Below are the code and all the weights of a small trained network. Each question names an input and a class and asks about switching units off, where a switched-off unit gives its printed mean instead of its output.

import numpy as np


def w(rows, s, z=0):
    codes = np.array(rows[::2]) - 128.0
    scale = np.full(codes.shape[1], s)
    scale[-1] = z or s
    return codes * scale


def norm(h):
    return h / np.sqrt((h * h).mean(-1, keepdims=True) + 1e-5)


def f(y):
    return np.maximum(y, 0)


def log_softmax(a):
    a = a - a.max(-1, keepdims=True)
    return a - np.log(np.exp(a).sum(-1, keepdims=True))


def net(x, mask):
    res = np.array(x, float).reshape(1, 7) / 4 @ E
    u = 0
    for l in range(2):
        y = f(norm(res) @ A[l][:, :-1].T + A[l][:, -1])
        res = res + np.where(mask[u : u + 11], y, B[l][:, -1]) @ B[l][:, :-1]
        u += 11
    return log_softmax(norm(res)[-1] @ U[:, :-1].T + U[:, -1])


A, B = {}, {}
E = w([
[184,167,209,219,155],'x0',
[124,129,139,125,124],'x1',
[144,159,157,93,181],'x2',
[135,130,105,136,136],'x3',
[2,175,117,193,187],'x4',
[85,114,239,99,90],'x5',
[129,204,102,129,72],'x6',
],0.0067)
A[0] = w([
[153,96,113,76,116,113],'0.n0',
[127,76,72,210,79,103],'0.n1',
[131,187,97,95,78,97],'0.n2',
[128,126,40,76,130,34],'0.n3',
[160,219,141,36,249,93],'0.n4',
[83,107,106,69,84,130],'0.n5',
[49,143,130,94,131,217],'0.n6',
[118,207,144,118,58,2],'0.n7',
[183,155,74,102,214,149],'0.n8',
[130,62,105,146,167,125],'0.n9',
[141,52,118,134,208,86],'0.n10',
],0.011,0.004)
B[0] = w([
[134,114,144,116,162,220],'0.n0',
[75,123,155,84,38,197],'0.n1',
[149,215,130,107,149,204],'0.n2',
[143,112,146,82,160,214],'0.n3',
[82,93,87,157,11,238],'0.n4',
[137,135,152,70,157,242],'0.n5',
[170,70,119,80,174,253],'0.n6',
[153,193,58,100,140,178],'0.n7',
[100,141,168,99,88,245],'0.n8',
[119,213,195,72,157,187],'0.n9',
[150,255,160,108,127,197],'0.n10',
],0.01,0.0044)
A[1] = w([
[203,135,143,86,145,160],'1.n0',
[102,91,197,123,137,130],'1.n1',
[189,152,170,255,129,105],'1.n2',
[64,133,99,165,200,118],'1.n3',
[156,173,47,135,145,79],'1.n4',
[86,92,147,137,75,201],'1.n5',
[160,167,38,133,114,4],'1.n6',
[129,155,98,137,91,159],'1.n7',
[91,132,96,126,169,175],'1.n8',
[131,200,91,96,95,89],'1.n9',
[125,122,195,85,139,216],'1.n10',
],0.015,0.0024)
B[1] = w([
[97,67,147,195,125,231],'1.n0',
[120,190,108,138,122,191],'1.n1',
[103,76,97,10,186,182],'1.n2',
[189,57,133,181,69,150],'1.n3',
[136,169,168,163,153,154],'1.n4',
[39,112,106,120,87,173],'1.n5',
[164,141,137,139,153,158],'1.n6',
[83,131,160,99,151,170],'1.n7',
[172,93,195,148,111,149],'1.n8',
[94,118,135,174,142,227],'1.n9',
[125,169,97,185,140,254],'1.n10',
],0.013,0.0097)
U = w([
[48,147,168,152,153,182],'0',
[77,137,165,145,146,224],'1',
[124,115,138,5,203,127],'2',
[148,253,183,164,191,95],'3',
[63,172,118,100,18,102],'4',
[171,45,147,201,97,72],'5',
[87,140,142,144,139,134],'6',
[202,171,31,137,99,1],'7',
],0.012,0.0053)

Each question gives the input, the list of numbers given to net, and the class t.
The units are the neurons (one row each of A and B). Each row of codes is followed by its name. A weight is (code - 128) times the scale printed after its matrix; where a second scale follows, it is the last column's (A, B and U).
mask holds one flag per neuron, layer by layer. A switched-off neuron (its flag False) gives its mean, the last column of its row in B, instead of its output. The means were averaged over made-up inputs and are rounded, as every weight is.
A unit's drop is (log p(t) with every unit on - log p(t) with that unit switched off) / (log p(t) with every unit on - log p(t) with every unit switched off).
The circuit of an input: a set's keep is (log p(t) with only the set's units on - log p(t) with every unit switched off) / (log p(t) with every unit on - log p(t) with every unit switched off). Starting from the 12 units with the biggest drops (on a tie, the unit counted first), units are removed one at a time, each time the one whose removal leaves the highest keep (on an exact tie, the one counted first), for as long as the keep stays at least 0.8.
circuit, biggest first: the units of the circuit, biggest drop first
most important unit: the unit with the biggest drop
top k neurons: the k neurons with the biggest drops, biggest first
k most important neurons of layer l: the k neurons of layer l with the biggest drops, biggest first
input [1,-7,-2,2,2,-4,-7], class 3: circuit, biggest first : [0.n10]
input [-8,-8,4,5,-2,5,0], class 2: circuit, biggest first : [0.n5; 0.n6]
input [-1,2,-4,6,8,2,2], class 5: circuit, biggest first : [1.n3; 0.n6; 1.n8]
input [2,4,-7,-5,1,-2,8], class 3: top 4 neurons : [0.n7; 0.n2; 0.n4; 1.n6]
input [4,-4,5,4,1,2,-1], class 4: circuit, biggest first : [0.n4; 1.n0]
input [8,-3,4,-5,-8,6,-2], class 2: circuit, biggest first : [1.n2; 0.n1; 1.n9]
input [5,8,-7,1,0,-3,-8], class 3: top 3 neurons : [0.n9; 0.n10; 0.n4]
input [2,-1,8,0,-6,2,-3], class 4: circuit, biggest first : [0.n4; 1.n9]
input [3,-3,-7,-4,2,7,8], class 3: 2 most important neurons of layer 0 : [0.n7; 0.n4]
input [7,-3,3,-5,-6,5,-6], class 2: 3 most important neurons of layer 0 : [0.n1; 0.n8; 0.n5]
input [-8,5,-3,6,5,6,8], class 2: circuit, biggest first : [0.n6; 0.n5]
input [-7,7,-5,5,6,1,0], class 2: 2 most important neurons of layer 1 : [1.n0; 1.n9]
input [6,1,-1,1,1,-3,-8], class 3: top 3 neurons : [0.n9; 0.n10; 1.n5]
input [-4,1,8,5,4,-4,-1], class 4: circuit, biggest first : [0.n4]
input [-2,1,7,3,-3,4,-8], class 3: circuit, biggest first : [0.n10; 1.n10]
input [3,1,-8,-3,1,-5,-2], class 4: top 2 neurons : [0.n1; 1.n0]
input [7,0,-4,-3,5,-2,-6], class 2: circuit, biggest first : [1.n2; 1.n0]
input [7,-6,-8,-1,-6,2,1], class 4: circuit, biggest first : [0.n1; 1.n5]
input [-3,0,4,0,-4,7,8], class 3: top 2 neurons : [0.n2; 0.n7]
input [-5,-6,0,2,-7,-2,1], class 5: most important unit : 1.n0
input [0,-5,0,-4,6,-2,-5], class 5: top 2 neurons : [1.n3; 1.n8]
input [5,-4,6,4,3,3,-3], class 4: 3 most important neurons of layer 0 : [0.n4; 0.n2; 0.n7]
input [2,0,8,7,-4,-7,1], class 4: 2 most important neurons of layer 0 : [0.n8; 0.n4]
input [5,4,6,1,-8,5,2], class 5: 3 most important neurons of layer 1 : [1.n0; 1.n7; 1.n9]
input [7,-8,8,0,0,-6,6], class 4: 3 most important neurons of layer 0 : [0.n4; 0.n8; 0.n6]
input [-2,7,6,0,-1,1,-8], class 3: 2 most important neurons of layer 0 : [0.n10; 0.n9]
input [3,-6,6,2,7,4,4], class 5: most important unit : 1.n3
input [0,7,4,3,8,4,3], class 5: top 2 neurons : [1.n3; 0.n6]
